Below is a small trained network, with its code and all its weights. Each question gives an input and a target symbol and asks what happens when units are switched off, that is, made to give their printed mean instead of their output.

import numpy as np


def w(rows, s, z=0):
    codes = np.array(rows[::2]) - 128.0
    scale = np.full(codes.shape[1], s)
    scale[-1] = z or s
    return codes * scale


def norm(h):
    return h / np.sqrt((h * h).mean(-1, keepdims=True) + 1e-5)


def f(y):
    return y / 2 * (1 + np.tanh(0.7978845608 * (y + 0.044715 * y**3)))


def softmax(a):
    e = np.exp(a - a.max(-1, keepdims=True))
    return e / e.sum(-1, keepdims=True)


def log_softmax(a):
    a = a - a.max(-1, keepdims=True)
    return a - np.log(np.exp(a).sum(-1, keepdims=True))


def net(x, mask):
    ids = ['ΦΩβδεζηθλστψ'.index(c) for c in x.split()]
    T = len(ids)
    res = E[ids] + P[:T]
    r = norm(res)
    for j in range(3):
        rows = slice(3 * j, 3 * j + 3)
        q, k, v = (r @ M[0][rows].T for M in (Q, K, V))
        z = softmax(np.where(np.tri(T) > 0, q @ k.T / 3**0.5, -1e9)) @ v
        o = O[0][rows]
        res = res + np.where(mask[j], z, o[:, -1]) @ o[:, :-1]
    y = f(norm(res) @ A[0][:, :-1].T + A[0][:, -1])
    res = res + np.where(mask[3:19], y, B[0][:, -1]) @ B[0][:, :-1]
    return log_softmax(norm(res)[-1] @ U[:, :-1].T + U[:, -1])


Q, K, V, O, A, B = {}, {}, {}, {}, {}, {}
E = w([
[79,123,109,118,129,145,124,164,81],'Φ',
[180,145,94,208,122,180,162,172,115],'Ω',
[93,159,169,161,79,123,168,124,134],'β',
[137,99,124,125,126,130,155,137,85],'δ',
[92,152,104,165,181,135,3,189,186],'ε',
[134,83,99,134,111,118,168,122,97],'ζ',
[146,143,207,174,164,45,106,144,123],'η',
[127,121,182,106,170,81,131,109,113],'θ',
[80,98,134,125,160,161,140,115,88],'λ',
[133,105,103,87,54,111,185,171,151],'σ',
[172,67,188,67,129,90,152,90,219],'τ',
[140,164,171,146,134,94,142,61,148],'ψ',
],0.023)
P = w([
[69,55,163,239,28,194,80,159,67],'0',
[22,147,134,105,175,155,147,164,150],'1',
[23,173,115,88,176,156,137,205,147],'2',
[61,189,81,80,157,112,167,236,149],'3',
[107,215,37,72,157,83,182,252,154],'4',
[128,232,11,60,156,59,190,251,154],'5',
[136,244,3,44,169,52,196,251,153],'6',
],0.0049)
Q[0] = w([
[215,199,144,201,74,151,161,125,212],'h0',
[122,182,172,112,131,126,159,68,184],'h0',
[194,235,206,104,93,102,143,162,255],'h0',
[196,232,176,160,137,112,66,125,202],'h1',
[144,162,115,177,165,125,64,58,124],'h1',
[203,149,135,89,66,156,76,111,211],'h1',
[192,20,123,170,180,110,96,166,118],'h2',
[143,139,94,184,41,194,109,153,104],'h2',
[64,87,115,116,123,178,95,162,57],'h2',
],0.0088)
K[0] = w([
[164,186,46,133,167,107,199,132,161],'h0',
[106,178,113,69,167,119,148,106,171],'h0',
[151,254,45,63,193,105,114,24,118],'h0',
[130,199,96,52,175,101,186,162,169],'h1',
[148,153,81,85,136,87,141,158,151],'h1',
[86,164,83,141,222,127,178,137,129],'h1',
[173,113,71,87,204,102,137,203,88],'h2',
[118,136,35,195,39,197,180,175,132],'h2',
[103,120,67,104,135,183,26,191,97],'h2',
],0.0089)
V[0] = w([
[37,173,162,209,153,161,82,98,86],'h0',
[225,118,205,165,91,150,138,117,108],'h0',
[147,102,184,124,240,106,151,112,148],'h0',
[110,161,86,182,129,10,122,174,232],'h1',
[96,105,121,183,169,97,254,54,122],'h1',
[160,179,103,127,198,178,157,181,105],'h1',
[163,128,66,18,169,61,184,165,153],'h2',
[135,152,99,185,219,77,123,129,52],'h2',
[203,33,129,84,145,105,69,121,104],'h2',
],0.0068)
O[0] = w([
[129,69,105,149,92,104,54,115,145,234],'h0',
[160,79,175,110,131,201,67,156,187,127],'h0',
[98,193,81,197,105,115,157,121,156,138],'h0',
[142,120,27,125,224,146,177,184,86,54],'h1',
[80,195,107,146,180,177,113,49,80,252],'h1',
[170,187,163,177,103,174,110,164,84,51],'h1',
[37,147,169,144,200,194,3,91,150,69],'h2',
[81,83,157,122,136,153,88,153,116,164],'h2',
[72,127,102,48,70,153,95,148,110,2],'h2',
],0.0074,0.0047)
A[0] = w([
[139,168,162,158,12,100,177,75,94,155],'n0',
[130,147,174,59,205,111,120,159,148,72],'n1',
[82,202,155,194,134,111,175,191,140,146],'n2',
[165,136,58,153,177,124,189,143,52,103],'n3',
[93,143,158,187,50,50,88,128,77,3],'n4',
[122,47,136,251,150,188,166,73,37,195],'n5',
[73,156,66,58,89,122,120,148,85,150],'n6',
[131,205,183,177,98,91,196,86,45,134],'n7',
[197,140,177,204,249,167,102,33,197,233],'n8',
[55,189,92,152,156,172,174,122,150,232],'n9',
[151,169,139,162,99,179,136,143,24,136],'n10',
[130,76,89,118,199,117,197,203,224,98],'n11',
[79,68,139,81,78,243,48,127,123,69],'n12',
[178,187,128,147,85,62,215,164,63,112],'n13',
[253,238,62,54,50,131,139,124,226,202],'n14',
[231,191,174,209,160,39,78,179,94,44],'n15',
],0.0074,0.0033)
B[0] = w([
[69,173,145,148,179,148,124,131,163,235],'n0',
[152,84,138,142,88,182,56,55,174,147],'n1',
[214,48,172,133,99,125,144,53,128,196],'n2',
[113,187,174,44,183,141,160,136,179,176],'n3',
[110,86,155,128,179,94,48,76,103,176],'n4',
[170,208,109,122,129,126,72,166,103,254],'n5',
[138,125,125,126,135,145,171,103,80,163],'n6',
[135,56,76,92,226,160,40,145,176,210],'n7',
[136,136,112,98,2,89,131,175,115,223],'n8',
[225,117,125,179,128,88,164,121,131,226],'n9',
[129,210,220,119,170,138,121,143,138,131],'n10',
[87,150,176,188,76,127,63,118,194,191],'n11',
[184,130,91,140,90,111,186,110,191,189],'n12',
[103,124,85,142,200,211,241,66,158,202],'n13',
[178,184,70,72,154,85,180,176,63,212],'n14',
[77,43,77,122,152,182,218,162,29,173],'n15',
],0.0072,0.0065)
U = w([
[119,47,170,145,101,43,160,171,13,174],'Φ',
[29,102,104,100,48,121,245,186,125,185],'Ω',
[191,199,179,176,103,180,100,208,63,194],'β',
[211,154,68,246,23,55,128,88,90,70],'δ',
[132,49,23,58,126,169,72,111,142,78],'ε',
[72,176,171,194,130,103,40,39,119,224],'ζ',
[95,194,63,137,197,112,124,104,14,140],'η',
[149,111,230,125,2,117,146,132,209,159],'θ',
[111,121,218,47,204,188,100,139,125,98],'λ',
[72,137,80,183,145,129,65,233,212,100],'σ',
[157,124,99,114,50,212,126,27,15,93],'τ',
[118,113,206,248,179,171,186,61,218,4],'ψ',
],0.0099,0.0045)

Each question gives the input, a string of symbols that net reads in full, and the target symbol t.
The units are the heads (3 rows each of Q, K, V and O) and the neurons (one row each of A and B). Each row of codes is followed by its name. A weight is (code - 128) times the scale printed after its matrix; where a second scale follows, it is the last column's (O, A, B and U).
mask holds one flag per unit, heads first, then neurons. A switched-off unit (its flag False) gives its mean, the last column of its rows in O or B, instead of its output. The means were averaged over made-up inputs and are rounded, as every weight is.
A unit's drop is (log p(t) with every unit on - log p(t) with that unit switched off) / (log p(t) with every unit on - log p(t) with every unit switched off).
The circuit of an input: a set's keep is (log p(t) with only the set's units on - log p(t) with every unit switched off) / (log p(t) with every unit on - log p(t) with every unit switched off). Starting from the 12 units with the biggest drops (on a tie, the unit counted first), units are removed one at a time, each time the one whose removal leaves the highest keep (on an exact tie, the one counted first), for as long as the keep stays at least 0.8.
units of the circuit, in order: the units of the circuit, biggest drop first
top k neurons: the k neurons with the biggest drops, biggest first
which heads matter: for each layer, one digit per head in row order, 1 if its drop is at least 0.15 and else 0, layers parted by /
drop of u: that unit's drop, to one decimal
input λ ψ λ λ ε λ ψ, target η: units of the circuit, in order : h1
input τ λ τ σ ψ ζ, target ψ: which heads matter : 110
input η σ λ ψ δ, target σ: units of the circuit, in order : h1; h0; n11
input δ λ λ Ω λ λ ψ, target δ: top 2 neurons : n8; n9
input θ ε σ σ τ Φ, target δ: which heads matter : 100
input β θ λ λ λ λ δ, target ε: which heads matter : 101
input ψ σ λ β, target ψ: which heads matter : 000
input λ λ λ Φ, target ζ: which heads matter : 010
input Ω λ ψ θ θ σ δ, target β: which heads matter : 011
input σ σ ζ, target λ: units of the circuit, in order : h0; h2
input λ λ β, target ψ: which heads matter : 001
input σ ψ λ σ θ λ δ, target λ: units of the circuit, in order : h0; h2
input λ λ λ Φ β η, target Φ: which heads matter : 001
input λ σ λ Φ λ, target ζ: which heads matter : 010
input η δ ψ τ λ Φ, target σ: which heads matter : 110
input β λ Φ Ω δ, target ε: which heads matter : 110
input τ λ ζ λ λ, target ψ: units of the circuit, in order : h0; n9; n14
input β λ η η ζ, target ε: which heads matter : 100
input δ λ Φ Ω θ λ, target θ: which heads matter : 110
input ψ λ σ ζ λ λ ψ, target η: which heads matter : 000
input τ β δ, target ψ: units of the circuit, in order : h0; n14
input θ λ θ λ λ, target δ: units of the circuit, in order : h0; n9
input Ω β σ λ δ, target β: units of the circuit, in order : h1; n10
input β τ δ δ η λ, target ε: units of the circuit, in order : h0
input ζ δ τ ψ Ω λ δ, target τ: top neuron : n7
input λ Ω δ, target ζ: drop of h1 : 0.5
input ε λ λ δ, target Ω: drop of h1 : 1.4
